Here is a tiny trained network, its code and every weight. The questions are about switching its units off for an input and a target symbol, where a switched-off unit gives its printed mean instead of its output.

import numpy as np


def w(rows, s, z=0):
    codes = np.array(rows[::2]) - 128.0
    scale = np.full(codes.shape[1], s)
    scale[-1] = z or s
    return codes * scale


def f(y):
    return np.maximum(y, 0)


def softmax(a):
    e = np.exp(a - a.max(-1, keepdims=True))
    return e / e.sum(-1, keepdims=True)


def log_softmax(a):
    a = a - a.max(-1, keepdims=True)
    return a - np.log(np.exp(a).sum(-1, keepdims=True))


def net(x, mask):
    ids = ['Σαγδζημ'.index(c) for c in x.split()]
    T = len(ids)
    res = E[ids] + P[:T]
    u = 0
    for l in range(3):
        q, k, v = (res @ M[l].T for M in (Q, K, V))
        z = softmax(np.where(np.tri(T) > 0, q @ k.T / 3**0.5, -1e9)) @ v
        res = res + np.where(mask[u], z, O[l][:, -1]) @ O[l][:, :-1]
        u += 1
        y = f(res @ A[l][:, :-1].T + A[l][:, -1])
        res = res + np.where(mask[u : u + 4], y, B[l][:, -1]) @ B[l][:, :-1]
        u += 4
    return log_softmax(res[-1] @ U[:, :-1].T + U[:, -1])


Q, K, V, O, A, B = {}, {}, {}, {}, {}, {}
E = w([
[142,120,77],'Σ',
[54,108,227],'α',
[123,119,64],'γ',
[158,81,106],'δ',
[146,122,73],'ζ',
[161,7,190],'η',
[201,227,164],'μ',
],0.012)
P = w([
[254,117,69],'0',
[149,143,108],'1',
[131,137,140],'2',
[122,137,159],'3',
[109,146,160],'4',
[110,139,174],'5',
[113,129,192],'6',
],0.0063)
Q[0] = w([
[253,88,98],'L0H0',
[157,190,77],'L0H0',
[140,170,183],'L0H0',
],0.0044)
K[0] = w([
[193,29,25],'L0H0',
[138,216,2],'L0H0',
[254,235,249],'L0H0',
],0.0037)
V[0] = w([
[39,126,142],'L0H0',
[189,157,2],'L0H0',
[119,246,174],'L0H0',
],0.0083)
O[0] = w([
[86,178,104,4],'L0H0',
[240,95,119,196],'L0H0',
[157,226,255,156],'L0H0',
],0.0065,0.0039)
A[0] = w([
[254,206,131,242],'L0N0',
[119,67,34,255],'L0N1',
[26,68,162,74],'L0N2',
[197,118,162,72],'L0N3',
],0.0096,0.0044)
B[0] = w([
[46,49,140,250],'L0N0',
[106,90,254,179],'L0N1',
[56,184,117,147],'L0N2',
[162,92,115,167],'L0N3',
],0.0091,0.013)
Q[1] = w([
[108,15,225],'L1H0',
[176,131,118],'L1H0',
[34,15,2],'L1H0',
],0.0045)
K[1] = w([
[39,173,201],'L1H0',
[148,138,108],'L1H0',
[147,101,254],'L1H0',
],0.0083)
V[1] = w([
[28,132,254],'L1H0',
[153,222,89],'L1H0',
[81,230,181],'L1H0',
],0.0083)
O[1] = w([
[133,131,245,237],'L1H0',
[20,9,124,6],'L1H0',
[3,145,177,81],'L1H0',
],0.0064,0.016)
A[1] = w([
[1,151,151,124],'L1N0',
[247,176,85,168],'L1N1',
[190,114,171,151],'L1N2',
[100,23,206,253],'L1N3',
],0.0066,0.0043)
B[1] = w([
[168,62,221,160],'L1N0',
[230,2,156,211],'L1N1',
[113,191,73,243],'L1N2',
[105,241,148,253],'L1N3',
],0.0088,0.012)
Q[2] = w([
[87,117,74],'L2H0',
[2,200,155],'L2H0',
[139,61,159],'L2H0',
],0.0053)
K[2] = w([
[115,253,138],'L2H0',
[219,66,121],'L2H0',
[102,121,83],'L2H0',
],0.0057)
V[2] = w([
[69,3,201],'L2H0',
[36,185,78],'L2H0',
[165,1,45],'L2H0',
],0.0078)
O[2] = w([
[154,118,10,108],'L2H0',
[146,172,112,1],'L2H0',
[43,143,64,140],'L2H0',
],0.011,0.031)
A[2] = w([
[79,252,134,239],'L2N0',
[118,128,88,138],'L2N1',
[129,137,115,104],'L2N2',
[180,146,151,2],'L2N3',
],0.015,0.0042)
B[2] = w([
[207,195,2,210],'L2N0',
[143,127,120,128],'L2N1',
[147,144,141,128],'L2N2',
[89,31,15,247],'L2N3',
],0.01,0.013)
U = w([
[44,64,60,3],'Σ',
[182,54,60,222],'α',
[64,84,203,177],'γ',
[88,93,3,47],'δ',
[112,103,32,35],'ζ',
[167,147,89,179],'η',
[255,206,101,82],'μ',
],0.0068,0.0058)

Each question gives the input, a string of symbols that net reads in full, and the target symbol t.
The units are the heads (3 rows each of Q, K, V and O) and the neurons (one row each of A and B). Each row of codes is followed by its name. A weight is (code - 128) times the scale printed after its matrix; where a second scale follows, it is the last column's (O, A, B and U).
mask holds one flag per unit, layer by layer, with each layer's heads first. A switched-off unit (its flag False) gives its mean, the last column of its rows in O or B, instead of its output. The means were averaged over made-up inputs and are rounded, as every weight is.
A unit's drop is (log p(t) with every unit on - log p(t) with that unit switched off) / (log p(t) with every unit on - log p(t) with every unit switched off).
The circuit of an input: a set's keep is (log p(t) with only the set's units on - log p(t) with every unit switched off) / (log p(t) with every unit on - log p(t) with every unit switched off). Starting from the 12 units with the biggest drops (on a tie, the unit counted first), units are removed one at a time, each time the one whose removal leaves the highest keep (on an exact tie, the one counted first), for as long as the keep stays at least 0.8.
units of the circuit, in order: the units of the circuit, biggest drop first
k most important neurons: the k neurons with the biggest drops, biggest first
top k neurons in layer l: the k neurons of layer l with the biggest drops, biggest first
input ζ α μ, target δ: units of the circuit, in order => [L1N1, L2H0, L0H0, L1H0]
input α μ μ μ μ, target α: units of the circuit, in order => [L2H0, L2N3]
input ζ γ α ζ μ, target δ: units of the circuit, in order => [L1N1, L0H0, L2H0, L1H0]
input Σ μ μ, target γ: 3 most important neurons => [L0N1, L0N3, L0N0]
input η Σ μ α μ ζ, target γ: most important neuron => [L0N1]
input μ α Σ μ Σ, target μ: 2 most important neurons => [L1N1, L2N0]
input μ γ α, target μ: 3 most important neurons => [L2N0, L1N1, L2N3]
input μ μ ζ μ α η ζ, target μ: 3 most important neurons => [L1N1, L2N0, L0N0]
input η η μ, target α: top 2 neurons in layer 1 => [L1N3, L1N1]
input μ η Σ α δ, target μ: 3 most important neurons => [L1N1, L2N0, L1N3]
input η μ δ α Σ, target γ: 3 most important neurons => [L0N1, L0N0, L2N3]
input η γ μ α δ, target γ: 2 most important neurons => [L0N1, L0N0]
input μ ζ μ μ μ μ, target μ: 3 most important neurons => [L2N0, L1N1, L0N0]
input ζ Σ μ α μ μ δ, target δ: 2 most important neurons => [L1N1, L2N0]
input μ α δ η η, target μ: top neuron in layer 0 => [L0N1]
input μ μ μ α ζ, target μ: top 2 neurons in layer 2 => [L2N0, L2N3]
input μ γ μ α γ, target μ: top 2 neurons in layer 0 => [L0N0, L0N3]
input μ ζ μ α μ, target μ: top 2 neurons in layer 1 => [L1N3, L1N1]
input μ α η γ μ δ, target μ: top 3 neurons in layer 0 => [L0N3, L0N1, L0N0]
input μ α μ μ μ η, target μ: top 2 neurons in layer 0 => [L0N0, L0N3]
